[118  96 145 119 144  99 192]  Q
[181 158  72 150 116 135 134]  U
[192 145 118  95 119  99 143]  B
[183 156  82 155 109 133 139]  H
[158 123 136 161  89 138 141]  D
[145 118 144 118  99 118 192]  K
[125 132  75 120 143 170  70]  Y
chg H: [184 156  82 155 109 133 139]  1, [183]
which: [125 132  75 120 143 170  70]  Y
chg Q: [118  95 145 119 144  99 192]  2, [96]
perm: [ 96 192  99 145 118 144 119]  Q
perm: [192 118  99 118 144 118 145]  K
dup K:   [118]

[129 139 148 119 135 125] : V
[100 143 104 132 129 102] : J
[127 146 158 116 138 130] : W
[110 138 113 128 149 137] : Z
[139 117 162 131 137 141] : C
[105 151 136 117 162 142] : A
[136 105 104 132 117 102] : X
[102 171 176 111 151 172] : M
[143 100  90 140 116  99] : R
[112 132 108 126 155 126] : E
[146 125 145 127 110 118] : N
which: [102 171 176 111 151 172]  M
which: [143 100]  R
which: [136 117 162]  A

[131 130 102 117 139 100]  L
[131 130 100 116 102 139]  F
[131 130 100 166 147 136]  P
perm: [139 100 131 130 102 117]  L
chg F: [131 129 100 116 102 139]  2, [130]
which: [131 130 100 116 102 139]  F
which: [131 130 100 166 147 136]  P
perm: [139 102 116 100 130 131]  F

[ 93 127 149  83 118 119 136 108 134] : Gazu
[101 113 126 130 150  90 144  74 124] : pim
[101 124 126  74  90 113 144 151 130] : repe
[126 101 144 124 113 151  90 130  74] : pufe
[119 127 119  92 114 133 118  83 149] : lasa
which: [101 144 124 113 151]  pufe
perm: [ 74 124 101 113 126 130 150  90 144]  pim
perm: [149 119 127 119  92 114 133 118  83]  lasa
perm: [133 114  83  92 119 118 127 149 119]  lasa
perm: [113 126  90 144 150  74 124 101 130]  pim
perm: [124  74 144  90 150 130 126 113 101]  pim

[146 118 131 112 123] -> kiru
[175 111 135  92 115] -> mikov
[124 145 144 128 116] -> kanal
[133 122 126 124 129] -> vur
[154 145 154 154 116] -> retu
[117 145 144 117 117] -> duv
dup duv:   [117]
dup retu:   [154]
which: [133 122]  vur
which: [117 145 144 117 117]  duv

[112  78 170 161] : Pira
[151  71 116  80] : zev
[151 132 116  80] : tulir
[151 132 116  76] : meru
which: [151 132 116  80]  tulir
which: [151  71]  zev
chg meru: [152 132 116  76]  1, [151]
chg zev: [150  71 116  80]  1, [151]
perm: [ 80 116 132 151]  tulir
perm: [ 80 151 132 116]  tulir

[117 144 112 177 172 137 123 103 160 127 183 187  95 172 140  99 146 147
 132 135 112 142  89 110 160 134  68 152 129 121 172  97 116 109 129 142
 116] -> Daron
[115 128 119 154 135 164 149 156 129  72 130 158 120 111 124 150 150 160
  94 113 123 131 162 129 141 120 132 149 102  80 120 105 121 138 142 113
 159] -> Taboz
[123 131 120 152 132 158 144 151 126  74 131 160 120 113 121 149 146 161
  98 115 127 133 161 131 144 119 131 148 106  78 119 102 115 143 145 115
 154] -> zoli
[117 151 117 181 164 144 119 115 117 130 179 176  94 163 147  94 142 144
 140 132 111 111 160  68 141 132 144 135  93 120 172  91 114 105 123 135
 120] -> ver
[136  68 152 181 168 136 122 104 165 127 180 186  95 172 140  94 150 144
 141 136 120 141  93 111 160 132  68 144 135 124 171 102 114 104 129 160
 114] -> Giv
which: [134  68 152]  Daron
chg Giv: [136  68 152 181 168 137 122 104 165 127 180 186  95 172 140  94 150 144
 141 136 120 141  93 111 160 132  68 144 135 124 171 102 114 104 129 160
 114]  6, [136]
which: [141  93 111 160 132  68 144 135]  Giv
which: [117 151 117 181 164 144 119 115 117 130 179 176  94 163 147  94 142 144
 140 132 111 111 160  68 141 132 144 135  93 120 172  91 114 105 123 135
 120]  ver
which: [113 121 149 146 161  98 115 127 133 161 131 144]  zoli
which: [136  68 152 181 168 136 122 104 165 127 180 186  95 172 140  94 150 144
 141 136 120 141  93 111 160 132  68 144 135 124 171 102 114 104 129 160
 114]  Giv
which: [ 99 146 147 132 135 112 142  89]  Daron

[191 183  70 179 184  69  71 178 187  76 183  70 184 187  69 178 186 182
 185 188  77] = S
[ 75 178  81  70  74  69 185  69  74 179 175 184  76  74  69  74  81  69
  69 183 179] = T
[ 69  70  81 183  74 175  80  74 179 179  75 181 184  74 185 179  74  72
 178  69  76] = G
which: [ 75 178  81  70  74  69 185  69  74 179 175 184  76  74  69  74  81  69
  69 183 179]  T
which: [191 183  70 179 184  69  71 178 187  76 183  70 184 187  69 178 186 182
 185 188  77]  S
perm: [179 179  80  70  76  72  81  74 184  69 181 179  74  69 185 183 178  75
 175  74  74]  G
chg S: [191 183  70 179 184  70  71 178 187  76 183  70 184 187  69 178 186 182
 185 188  77]  6, [69]
perm: [179  69  76  69  69  75  74  74  69 178 185  74 175 183 179  70  81  81
 184  69  74]  T
perm: [ 76  69 178  72  74 179 185  74 184 181  75 179 179  74  80 175  74 183
  81  70  69]  G

[151 132 140 135 138 160 104 127 152 131 115 150 128 139 143 117 155 157
 143 127 126  75 128 140 122 145 111 171 150 150 135 124 122 122] : luma
[146 130 129 145 129 172 135 122 122 120  80 121 116 129 138 128 131 128
 125  94 138 136  96 126 138 180 131 124 153 125 133 132 108 114] : fut
[117 137 124 100 134 180 117 149 114 142 155 132 141 103 119 125 111 137
 150 146 113 127 137 127 129  99 145 150 122 131 139 105 134 113] : Kesil
[104 127 148 131 130 112 118 121 136 119 116 135 114 100 123 122 110 139
 137 137 123 133 119 149 136 139  97 116 127 142 126 152 100 106] : Misu
[125 127 148 122 120 112 144 115 120 119  73 133 124 105 137 144 120 112
 127 140 128 109 125 139 117 137 144 136 100 151 135 121 144 119] : Tuv
[105 131 127 136 153  99 112 156 125 131 139 126 140 120 103 126 134 121
 126 138 114 101 117 154 156 117 138 136 111 133 117 122 147 124] : Vuv
[130 130 106 169 137  64 120 145 131 129 143 137 120 112 137 164 117 115
 124 123 132 166 107 145 137 132 146 144 120  81 120 152 126 137] : tofaz
[113 150 125 105 118 111 137 149 100 145 134 114 137 117 113 132 134 180
 155 127 119 139 122 124 142 129 150 137  99 131 141 103 126 146] : zub
[150 180 139 137 125 113 127 129 113 141 131 145  99 146 117 126 119 150
 137 124 122 155 142 137 100 149 111 114 132 103 134 105 117 155] : Zos
perm: [113 134 105 139 131 122 150 145  99 129 127 137 127 113 146 150 137 111
 125 119 103 141 132 155 142 114 149 117 180 134 100 124 137 117]  Kesil
which: [136 153  99]  Vuv
which: [104 127 148 131 130 112 118 121 136 119 116 135 114 100 123 122 110 139
 137 137 123 133 119 149 136 139  97 116 127 142 126 152 100 106]  Misu
which: [150 125]  zub
perm: [180 126 150 146 114 122 155 139 134 119 132 100 105 137 145 155 129 127
 113 150 117  99 131 117 103 141 137 149 113 137 125 111 142 124]  Zos

[119 110 123 111 125 123 123 122 113 107 114 122 119 127 110 159 119 137
 117 114 125 135 129 125] : kivo
[115 119 114 125 137 118 121 142 138 130 120 132 125 130 132 133 125 132
 126 128 123 135 112 141] : rokud
[104 105 150  77 109 121 174 135 101 111 107 162  83 151 132 142 118 140
 131 100 116 117 123 124] : Verat
[129 131 137 133 136 126 113 125 135 124 138 106 123 134 117 126 141 133
 125 137 132 131 109 139] : Gopip
[128 111 138 132 130 131 130 129 130 123 118 118 118 128 128 130 120 132
 123 115 121 113 126 123] : Dinan
[128 133 131 126 102 125 130 145 136 147 113 178 126 135 130 121 132 145
 137 130 129 129 124 116] : Tenud
[173 144 109 133 146  95 128 132 167 153 137 151 147 136 130 141 123 125
 117 103 121 132 128 144] : fige
[136 143 138 140 130 125 122 116 117 121 133 131 130 149 116 140 143 125
  95 131 117 140 112 116] : namo
[150 132 122 118 141 147 121 145 137 115 124 128 138 127 129 115 108 131
 127 120 125 137 134 133] : ras
which: [115 121]  Dinan
which: [141 147 121]  ras
chg kivo: [119 110 123 110 125 123 123 122 113 107 114 122 119 127 110 159 119 137
 117 114 125 135 129 125]  4, [111]
chg namo: [136 143 138 140 130 125 122 116 117 121 133 131 130 149 116 140 143 125
  95 131 118 140 112 116]  21, [117]
which: [150 132 122 118 141 147 121 145 137 115 124 128 138 127 129 115 108 131
 127 120 125 137 134 133]  ras

[108 169  95 111  86 130 106 106 137 123  78] : Kizu
[ 67 111 114 122 126 122 178 110 157 138 116] : keror
[123 106  95  86  78 111 108 136 106 130 169] : sura
perm: [ 78 123 137 106 106 130  86 111  95 169 108]  Kizu
perm: [116 138 157 110 178 122 126 122 114 111  67]  keror
chg Kizu: [108 169  95 111  86 130 106 106 138 123  78]  9, [137]
perm: [169 130 106 136 108 111  78  86  95 106 123]  sura
perm: [ 78 108 169  95 111  86 130 106 106 137 123]  Kizu

[104 104  73 141 135 107 120  69 137 125 120  93]  Reze
[159 158 191 128 138 160 145 192 134 140 147 166]  Subid
[141 135 107 120  72 137 125 120  93 140 146 169]  gumap
[161 160 193 127 132 158 125  65 142 131 123  95]  duvi
[164 162 188 135 136 159 146 186 133 143 149 166]  kurag
[161 160 193 127 132 158 143 193 129 139 145 169]  Tet
[161 162 192 126 128 154 144 192 129 139 143 176]  Vupu
which: [141 135 107 120  69 137 125 120  93]  Reze
chg Reze: [104 104  73 141 135 107 120  69 137 124 120  93]  10, [125]

[118 147 150 154 132 173 128 132 160 134] = nage
[139 137 138 157 131 174 135 112 124 111] = levup
[118 100 174 157 131 138 125 137 131 124] = fafe
[113 136  92 138 154 124 135 127 128 132] = lod
[116 105 115 114 148  82 125 138 112 132] = zel
[135 126  99 132 128 154 173 132 160 104] = nad
[118 120 150 154 132 173 128 132 160 134] = nufu
[132 120 159 127 110 113 141 124 109 145] = fama
[116 138 153 146 132 150 129 135 149 141] = ratez
which: [118 147 150 154 132 173 128 132 160 134]  nage
chg lod: [114 136  92 138 154 124 135 127 128 132]  1, [113]
which: [135 112 124]  levup
which: [174 157 131 138]  fafe

[ 88 100 169  98  95 168 174 103 133 123 134 121 134 133]  gilez
[114 118 169  98  95 168 174 103  95 165 100 164  98  95]  nebe
[141 136 118 135 137 118 116 133 138 117 133 119 134 138]  Fitob
[144 137 112 142 142 112 108 140 143 113 140 112 141 141]  suba
[119 122 136 123 122 136 137 123 122 135 124 136 123 121]  peka
[112 112 140 143 142 108 144 137 140 141 140 142 112 113]  zup
[118 120 144 114 116 145 146 117 116 141 111 140 114 117]  Budib
[133 131 121 134 133 102 120 134 133 123 134 121 134 133]  Kif
perm: [141 144 137 112 142 142 112 108 140 143 113 140 112 141]  suba
chg Fitob: [141 136 118 135 136 118 116 133 138 117 133 119 134 138]  5, [137]
which: [114 117]  Budib

[110 149 120 114  97 109  98 155  99 104 155 113 106 161 153 123 101 161
 103 137 110 105 151  97 102 101  98 109 163  90 100 108 160 159 108] = bif
[ 99 152 115 136 146 141 123 153 101 112 144 119 113 116 150 116 116 141
 136 154 121 116 147 120 114  97 109  98 148 106  97 116 139 142 116] = Mekik
[120 145 103 152 136 142 117 114 118 114 157 104 114 155 157 103 119 142
  99 152 103 114 156 123 110 110 113 109 153 118 108 124 148 144 108] = pap
which: [116 147 120 114  97 109  98]  Mekik
which: [120 145 103 152 136 142 117 114 118 114 157 104 114 155 157 103 119 142
  99 152 103 114 156 123 110 110 113 109 153 118 108 124 148 144 108]  pap

[112 107 152 107 120 108 153 120 122 128 123 155 128 128 111 128] -> vusak
[151 137 117 137 139 122 116 104 154 132 110 155 122 146 137 128] -> rima
[ 96 117 151 117 127  80 140 157 116  99 137 100 127  88 125 167] -> Maf
[151 137 117 137 139 122 116 104 154 132 110 143 136  99 153  98] -> nafo
[151 137 117 137 139 122 116 104 154 132 110 155 122 146 137 169] -> Bipum
chg Maf: [ 96 117 151 117 127  80 140 157 116  98 137 100 127  88 125 167]  10, [99]
chg vusak: [112 107 152 107 120 108 153 120 121 128 123 155 128 128 111 128]  9, [122]
dup nafo:   [137]

[171 187 155 146 166 130 146 116 145 154 140 181 125 163 145 154 131 163
 163 150 163 149 163]  madop
[161 172 151 144 158 136 142 127 144 150 140 168 131 150 144 150 137 149
 141 146 157 148 156]  Gek
[ 90  74 107 115  94 132 120 143 118 108 124  79 136 109 118 105 126 110
 119 111  98 112  99]  revuv
[132 119 143 118 108 124 143 123 143 152 139 175 130 149 143 155 137 149
 144 152 159 148 158]  katim
[168 181 154 148 165 131 145 121 144 153 140 177 129 151 145 155 135 150
 143 151 161 149 160]  Nidob
[ 89  73 107 114  93 133 119 144 118 108 124  79 136 109 118 105 127 111
 119 110  98 112 100]  mume
which: [168 131 150 144 150 137 149 141 146 157 148 156]  Gek
which: [132 120 143 118 108 124]  revuv
dup revuv:   [118]

[108 143 111 133 126 165 125 146 117 151 180 172 154  95 130 101 101 115
 138 151 126 133 133 133  88 117 116]  Rorup
[146 115 153 130 107 121  84 140 134 129 187 101 152 117 128 141 124  86
 130 113 157 160 148 125 139 133 102]  fibip
[129 161  88 136 146 151 110 162 132 135 165 138 152  95 119 112  93 118
 112  95 121 158 133 136  97 132 149]  ripu
[121 102 114 164 126 130 139 136 126 128 193 168 138 108 116 126  85 105
 119 108 138 150 129 122  97 112 147]  vivef
[142 132  94 152 145 136 143 141 112 118 164 172 149 111 114 141  91 127
 144 146 131 179 116 129 118  95 102]  zun
[ 86 141 113 125 134 130 153 140 124 121 187 157 146 102 139 115 117 101
 160 133 149 152 130 128  84 107 129]  mize
[141 125 101 113 154 111 111 159 111 138 167 172 128 118 117 123 106 103
 143  80 139 159 147 130  97 107 142]  berag
[100 132  98 146 146 138 109 149 118 148 174 150 121 104  97 122 118 112
 131  88 145 184 136 126 131 106 124]  zuna
[128 102 148 139 141 101 130 152  86 129 157  84 146 139 130 113 124 134
 133 153 121 117 160 107 115 187 125]  ger
which: [153 140]  mize
perm: [129  86 141 113 125 134 130 153 140 124 121 187 157 146 102 139 115 117
 101 160 133 149 152 130 128  84 107]  mize
perm: [102 133 139 125 148 160 157 113 130  86 124 141 128 117 152 101 187 129
 134 140  84 121 107 130 153 115 146]  fibip

[123 125 115 141 116] = rezu
[129  96  96 108 109] = vekun
[123 110 139 178 162] = Mugoz
[116 115 122 141 125] = tebis
[139 178 122 162 110] = gelo
[ 79 101 126 107  75] = vebe
chg tebis: [116 115 122 141 124]  5, [125]
perm: [139 123 178 162 110]  Mugoz
dup vekun:   [96]
chg vekun: [128  96  96 108 109]  1, [129]
perm: [141 116 123 125 115]  rezu
chg rezu: [123 126 115 141 116]  2, [125]

